A =
[[124 125 134 141 131 124 129 122 128 123]
 [131 137 107 138 133 131 136 120 133 143]
 [124 125 136 145 128 126 129 121 128 122]
 [120 125 138 135 132 129 123 118 127 117]
 [127 122 125 118 120 117 133 126 129 132]
 [128 126 130 120 126 133 125 124 127 124]
 [128 125 132 149 125 127 133 123 129 125]]
Indices start at 1.
The top-right entry: 123
The entry in the bottom-left corner -> 128
The entry at row 1, column 1 -> 124
The entry in row 1 and column 2 -> 125
Give the entry directly above 121.
Answer: 120
The entry just left of the smallest entry: 137
Give the entry directly above the largest entry.
Answer: 120
The bottom entry of the column that holds the largest entry: 149
Give the entry in row 1 and column 3.
Answer: 134
Give the entry at row 3, column 1.
Answer: 124
The entry in the bottom-right corner is 125
The entry at row 2, column 3: 107
Give the entry in row 2 and column 1.
Answer: 131

X =
[[134 131 130 129 132 139 158 132 130 135 142 133]
 [129 133 135 132 156 132 136 139 130 137 142 127]]
Read off the bottom-right entry.
A: 127
Read off the 2nd entry on the diagonal from the top-right corner.
A: 142
The top-right entry -> 133
Read off the 1st entry in reading order.
A: 134
Read off the fourth-last entry, reading row by row.
A: 130
The smallest entry in the first column is 129
The largest entry is 158
The 5th entry from the end, reading row by row is 139

[131 125 103 110 114 128 122 129 123 130 127 124 127]
The second entry from the right: 124
Find the entry just right of 124.
A: 127
Find the entry just left of 123.
A: 129
Find the first entry.
A: 131
